Below is a small trained network, with its code and all its weights. Each question gives an input and a target symbol and asks what happens when units are switched off, that is, made to give their printed mean instead of their output.

import numpy as np


def w(rows, s, z=0):
    codes = np.array(rows[::2]) - 128.0
    scale = np.full(codes.shape[1], s)
    scale[-1] = z or s
    return codes * scale


def norm(h):
    return h / np.sqrt((h * h).mean(-1, keepdims=True) + 1e-5)


def f(y):
    return y / 2 * (1 + np.tanh(0.7978845608 * (y + 0.044715 * y**3)))


def softmax(a):
    e = np.exp(a - a.max(-1, keepdims=True))
    return e / e.sum(-1, keepdims=True)


def log_softmax(a):
    a = a - a.max(-1, keepdims=True)
    return a - np.log(np.exp(a).sum(-1, keepdims=True))


def net(x, mask):
    ids = ['αεζηλμστω'.index(c) for c in x.split()]
    T = len(ids)
    res = E[ids] + P[:T]
    u = 0
    for l in range(2):
        r = norm(res)
        for j in range(2):
            rows = slice(3 * j, 3 * j + 3)
            q, k, v = (r @ M[l][rows].T for M in (Q, K, V))
            z = softmax(np.where(np.tri(T) > 0, q @ k.T / 3**0.5, -1e9)) @ v
            o = O[l][rows]
            res = res + np.where(mask[u + j], z, o[:, -1]) @ o[:, :-1]
        u += 2
        y = f(norm(res) @ A[l][:, :-1].T + A[l][:, -1])
        res = res + np.where(mask[u : u + 4], y, B[l][:, -1]) @ B[l][:, :-1]
        u += 4
    return log_softmax(norm(res)[-1] @ U[:, :-1].T + U[:, -1])


Q, K, V, O, A, B = {}, {}, {}, {}, {}, {}
E = w([
[151,76,53,131],'α',
[183,118,125,6],'ε',
[168,150,96,149],'ζ',
[218,124,137,195],'η',
[226,116,106,203],'λ',
[231,122,132,210],'μ',
[127,134,4,133],'σ',
[134,139,1,117],'τ',
[230,98,191,124],'ω',
],0.0024)
P = w([
[62,130,254,203],'0',
[151,165,187,162],'1',
[153,169,153,139],'2',
[150,168,151,129],'3',
[138,165,156,129],'4',
[132,155,162,136],'5',
[125,148,158,126],'6',
[115,137,157,123],'7',
[103,132,159,122],'8',
[96,123,161,112],'9',
[94,121,168,130],'10',
],0.0021)
Q[0] = w([
[166,89,82,98],'L0H0',
[147,176,255,169],'L0H0',
[132,232,85,94],'L0H0',
[12,189,215,118],'L0H1',
[138,126,119,20],'L0H1',
[112,140,31,139],'L0H1',
],0.0039)
K[0] = w([
[134,83,76,120],'L0H0',
[143,162,168,203],'L0H0',
[156,191,119,88],'L0H0',
[102,79,254,184],'L0H1',
[69,76,164,66],'L0H1',
[143,55,80,135],'L0H1',
],0.0053)
V[0] = w([
[157,198,125,182],'L0H0',
[137,131,248,204],'L0H0',
[182,52,112,126],'L0H0',
[237,165,176,110],'L0H1',
[254,198,147,47],'L0H1',
[105,242,96,213],'L0H1',
],0.0027)
O[0] = w([
[50,6,92,133,221],'L0H0',
[121,108,36,54,139],'L0H0',
[79,195,103,207,238],'L0H0',
[20,82,123,180,244],'L0H1',
[23,45,169,189,236],'L0H1',
[224,3,40,119,189],'L0H1',
],0.0021,0.0011)
A[0] = w([
[251,5,131,34,129],'L0N0',
[240,42,38,211,192],'L0N1',
[146,42,114,206,173],'L0N2',
[101,211,62,192,255],'L0N3',
],0.0025,0.002)
B[0] = w([
[143,223,106,199,147],'L0N0',
[77,182,184,105,252],'L0N1',
[94,176,141,107,206],'L0N2',
[222,76,244,3,191],'L0N3',
],0.0029,0.0036)
Q[1] = w([
[78,81,147,15],'L1H0',
[156,113,105,151],'L1H0',
[69,65,196,80],'L1H0',
[153,73,31,99],'L1H1',
[102,137,238,131],'L1H1',
[153,98,3,165],'L1H1',
],0.0052)
K[1] = w([
[36,49,141,164],'L1H0',
[152,163,145,118],'L1H0',
[120,48,118,173],'L1H0',
[192,173,118,179],'L1H1',
[86,43,133,54],'L1H1',
[157,255,112,191],'L1H1',
],0.0047)
V[1] = w([
[174,132,188,252],'L1H0',
[151,152,222,126],'L1H0',
[55,139,70,88],'L1H0',
[166,16,94,96],'L1H1',
[80,95,176,228],'L1H1',
[135,194,192,179],'L1H1',
],0.0026)
O[1] = w([
[132,90,83,3,109],'L1H0',
[119,98,40,150,253],'L1H0',
[147,145,216,216,112],'L1H0',
[111,214,107,90,34],'L1H1',
[220,122,88,117,85],'L1H1',
[168,79,95,167,194],'L1H1',
],0.0031,0.002)
A[1] = w([
[113,198,58,63,5],'L1N0',
[86,81,145,100,75],'L1N1',
[173,134,6,23,165],'L1N2',
[65,48,90,177,90],'L1N3',
],0.002,0.0028)
B[1] = w([
[60,84,12,200,8],'L1N0',
[86,5,69,196,121],'L1N1',
[181,105,189,176,139],'L1N2',
[135,121,94,199,156],'L1N3',
],0.0029,0.0012)
U = w([
[227,137,240,91,253],'α',
[9,81,203,101,166],'ε',
[99,101,86,254,122],'ζ',
[119,107,64,127,44],'η',
[122,131,74,118,38],'λ',
[121,142,72,108,34],'μ',
[98,248,100,104,129],'σ',
[105,206,98,104,48],'τ',
[111,123,68,85,40],'ω',
],0.0055,0.0036)

Each question gives the input, a string of symbols that net reads in full, and the target symbol t.
The units are the heads (3 rows each of Q, K, V and O) and the neurons (one row each of A and B). Each row of codes is followed by its name. A weight is (code - 128) times the scale printed after its matrix; where a second scale follows, it is the last column's (O, A, B and U).
mask holds one flag per unit, layer by layer, with each layer's heads first. A switched-off unit (its flag False) gives its mean, the last column of its rows in O or B, instead of its output. The means were averaged over made-up inputs and are rounded, as every weight is.
A unit's drop is (log p(t) with every unit on - log p(t) with that unit switched off) / (log p(t) with every unit on - log p(t) with every unit switched off).
The circuit of an input: a set's keep is (log p(t) with only the set's units on - log p(t) with every unit switched off) / (log p(t) with every unit on - log p(t) with every unit switched off). Starting from all 12 units, units are removed one at a time, each time the one whose removal leaves the highest keep (on an exact tie, the one counted first), for as long as the keep stays at least 0.8.
circuit, biggest first: the units of the circuit, biggest drop first
unit that matters most: the unit with the biggest drop
k most important neurons: the k neurons with the biggest drops, biggest first
which heads matter: for each layer, one digit per head in row order, 1 if its drop is at least 0.15 and else 0, layers parted by /
drop of u: that unit's drop, to one decimal
input ε σ ζ α α ε α σ α α α, target α: circuit, biggest first => [L0H1, L0H0]
input ω τ ζ α ε ζ, target ε: circuit, biggest first => [L0H1, L0N0]
input α ζ ζ α α α η α τ, target α: which heads matter => 00 / 00
input ε ζ ζ α, target ζ: circuit, biggest first => [L0H0, L1H0]
input α ε ε, target ε: circuit, biggest first => [L0H1, L1H1, L0N3]
input ε α ζ α α η σ, target α: circuit, biggest first => [L0N3, L1N2]
input α α ε α, target ε: circuit, biggest first => [L0H1]
input α σ ζ α, target ζ: circuit, biggest first => [L0H1, L0N0, L0N3, L0N1]
input ε ε λ α α σ ζ α α α α, target α: which heads matter => 11 / 01
input α ζ ζ, target ζ: which heads matter => 11 / 00
input ζ η σ ε σ, target ε: which heads matter => 11 / 01
input α α α α ω η ζ ω σ ε λ, target ε: which heads matter => 01 / 11
input τ ε ε, target ε: which heads matter => 01 / 01
input ε ζ α ζ ζ ζ, target ζ: 2 most important neurons => [L1N3, L0N3]
input α ω σ α ω ε σ, target ε: unit that matters most => L1H1
input η ζ τ, target α: 2 most important neurons => [L1N2, L0N3]
input α α α, target ε: 4 most important neurons => [L0N3, L1N1, L0N1, L1N2]
input α α α ε α μ α α τ σ, target α: 2 most important neurons => [L0N3, L1N2]
input ε ζ ε ζ, target ε: drop of L0H0 => 0.2
